Below are the code and all the weights of a small trained network. Each question names an input and a class and asks about switching units off, where a switched-off unit gives its printed mean instead of its output.

import numpy as np


def w(rows, s, z=0):
    codes = np.array(rows[::2]) - 128.0
    scale = np.full(codes.shape[1], s)
    scale[-1] = z or s
    return codes * scale


def f(y):
    return y / 2 * (1 + np.tanh(0.7978845608 * (y + 0.044715 * y**3)))


def log_softmax(a):
    a = a - a.max(-1, keepdims=True)
    return a - np.log(np.exp(a).sum(-1, keepdims=True))


def net(x, mask):
    res = np.array(x, float).reshape(1, 4) / 4 @ E
    y = f(res @ A[0][:, :-1].T + A[0][:, -1])
    res = res + np.where(mask, y, B[0][:, -1]) @ B[0][:, :-1]
    return log_softmax(res[-1] @ U[:, :-1].T + U[:, -1])


A, B = {}, {}
E = w([
[33,127,133,100,58,59,115,133,211],'x0',
[106,254,224,123,37,131,205,211,90],'x1',
[72,52,178,186,38,167,40,147,78],'x2',
[60,176,114,127,107,250,196,39,149],'x3',
],0.0089)
A[0] = w([
[119,179,149,100,105,126,128,141,79,48],'N0',
[95,28,65,162,141,170,90,77,117,190],'N1',
[48,168,166,89,103,216,209,60,92,113],'N2',
[198,171,91,79,181,132,171,131,154,66],'N3',
[183,197,79,70,178,98,184,141,155,59],'N4',
[215,72,163,120,116,67,75,241,86,117],'N5',
[127,153,98,64,187,120,173,136,159,116],'N6',
[172,108,74,114,169,147,109,85,174,65],'N7',
[132,189,78,123,103,153,139,189,40,98],'N8',
[164,98,159,161,67,204,60,149,74,107],'N9',
[208,138,128,201,145,184,150,132,52,104],'N10',
[111,193,131,88,123,116,155,172,88,133],'N11',
[50,87,101,105,48,42,125,154,180,99],'N12',
[130,112,167,110,95,135,189,164,91,136],'N13',
[90,154,104,167,118,164,161,71,127,20],'N14',
[188,198,184,120,90,112,181,125,124,66],'N15',
[32,140,136,117,108,120,104,158,219,14],'N16',
[102,60,149,186,58,152,84,130,41,88],'N17',
[130,120,123,124,120,247,145,65,141,134],'N18',
[201,149,152,139,149,2,126,156,121,41],'N19',
[125,142,109,138,74,148,178,181,116,53],'N20',
[81,58,107,168,189,122,120,86,152,39],'N21',
[118,118,227,130,100,127,167,168,132,104],'N22',
[121,160,180,132,107,122,159,118,71,130],'N23',
[197,22,65,120,173,145,165,91,137,86],'N24',
[53,140,154,49,135,62,138,110,197,79],'N25',
[164,129,124,156,170,142,120,101,35,93],'N26',
[122,66,151,101,177,110,107,61,118,124],'N27',
[174,132,162,224,200,143,162,120,86,4],'N28',
[91,108,133,197,127,185,69,178,101,44],'N29',
[94,141,97,140,166,140,74,142,123,2],'N30',
[71,104,141,209,66,158,63,99,68,100],'N31',
[177,152,119,139,145,206,132,117,61,98],'N32',
[211,100,128,168,164,133,145,174,28,97],'N33',
],0.0089,0.0051)
B[0] = w([
[76,109,118,154,89,96,72,149,125,155],'N0',
[147,99,144,99,100,95,98,204,150,255],'N1',
[141,173,33,101,159,155,102,158,126,249],'N2',
[211,144,158,170,74,125,125,86,83,198],'N3',
[189,181,149,141,96,90,148,45,18,206],'N4',
[153,198,17,95,161,217,2,181,122,255],'N5',
[167,177,163,93,68,125,155,73,43,191],'N6',
[83,130,132,121,101,49,125,143,107,200],'N7',
[81,81,149,121,113,59,101,150,183,176],'N8',
[175,150,129,152,110,131,175,87,90,206],'N9',
[122,105,191,191,157,122,185,134,243,210],'N10',
[103,92,128,110,79,87,136,148,128,185],'N11',
[189,142,181,211,199,184,199,113,231,224],'N12',
[70,92,144,129,125,106,116,152,108,176],'N13',
[86,242,50,133,157,181,37,92,159,162],'N14',
[101,116,168,104,82,94,89,138,134,186],'N15',
[135,136,148,178,144,128,138,116,180,184],'N16',
[198,169,125,139,88,112,167,74,45,217],'N17',
[130,173,49,94,158,189,50,181,145,214],'N18',
[138,196,43,99,112,189,51,127,130,200],'N19',
[90,100,120,135,111,73,73,134,166,157],'N20',
[79,106,141,139,101,60,81,163,122,189],'N21',
[114,103,99,104,116,74,117,159,171,188],'N22',
[65,80,128,113,89,78,129,163,143,181],'N23',
[77,85,135,141,88,97,115,167,132,238],'N24',
[181,147,163,203,203,127,171,83,183,197],'N25',
[121,106,164,175,161,115,131,138,185,185],'N26',
[103,124,134,90,80,85,111,151,139,191],'N27',
[129,165,157,201,144,116,132,114,160,167],'N28',
[161,162,155,167,54,108,117,43,77,169],'N29',
[93,144,118,194,116,84,26,84,138,123],'N30',
[173,192,166,131,109,121,156,86,39,214],'N31',
[148,136,145,189,150,147,157,149,200,190],'N32',
[137,112,156,185,176,174,152,124,205,213],'N33',
],0.0084,0.01)
U = w([
[170,154,146,164,62,117,160,51,6,107],'0',
[104,171,5,119,153,210,78,179,131,90],'1',
[122,114,183,230,186,147,181,133,228,109],'2',
[43,68,135,119,45,36,115,199,127,103],'3',
[141,93,107,72,145,186,186,202,98,252],'4',
[81,81,138,113,149,151,161,113,93,112],'5',
],0.011,0.023)

Each question gives the input, the list of numbers given to net, and the class t.
The units are the neurons (one row each of A and B). Each row of codes is followed by its name. A weight is (code - 128) times the scale printed after its matrix; where a second scale follows, it is the last column's (A, B and U).
mask holds one flag per neuron, in row order. A switched-off neuron (its flag False) gives its mean, the last column of its row in B, instead of its output. The means were averaged over made-up inputs and are rounded, as every weight is.
A unit's drop is (log p(t) with every unit on - log p(t) with that unit switched off) / (log p(t) with every unit on - log p(t) with every unit switched off).
The circuit of an input: a set's keep is (log p(t) with only the set's units on - log p(t) with every unit switched off) / (log p(t) with every unit on - log p(t) with every unit switched off). Starting from the 12 units with the biggest drops (on a tie, the unit counted first), units are removed one at a time, each time the one whose removal leaves the highest keep (on an exact tie, the one counted first), for as long as the keep stays at least 0.8.
units of the circuit, in order: the units of the circuit, biggest drop first
k most important neurons: the k neurons with the biggest drops, biggest first
drop of u: that unit's drop, to one decimal
input [-1,-1,3,-7], class 1: units of the circuit, in order	[N5]
input [-7,-5,4,6], class 2: 3 most important neurons	[N10 N5 N32]
input [8,-4,0,-7], class 2: 2 most important neurons	[N12 N25]
input [-1,7,-4,7], class 1: 2 most important neurons	[N2 N14]
input [2,-8,7,6], class 3: 4 most important neurons	[N1 N21 N4 N27]
input [-3,-7,7,5], class 0: 2 most important neurons	[N31 N17]
input [3,-6,7,-7], class 0: 2 most important neurons	[N17 N31]
input [-3,-7,7,1], class 0: 2 most important neurons	[N17 N31]
input [2,8,-7,-1], class 3: 2 most important neurons	[N15 N11]
input [5,5,-6,1], class 0: 2 most important neurons	[N4 N6]
input [-4,-1,6,-7], class 1: 2 most important neurons	[N5 N4]
input [-5,4,5,6], class 1: 2 most important neurons	[N2 N18]
input [-1,7,6,6], class 3: drop of N4	0.2
input [1,-3,5,5], class 0: units of the circuit, in order	[N31]
input [2,0,3,-2], class 4: drop of N8	-0.1
input [-6,-7,2,3], class 3: drop of N1	0.3
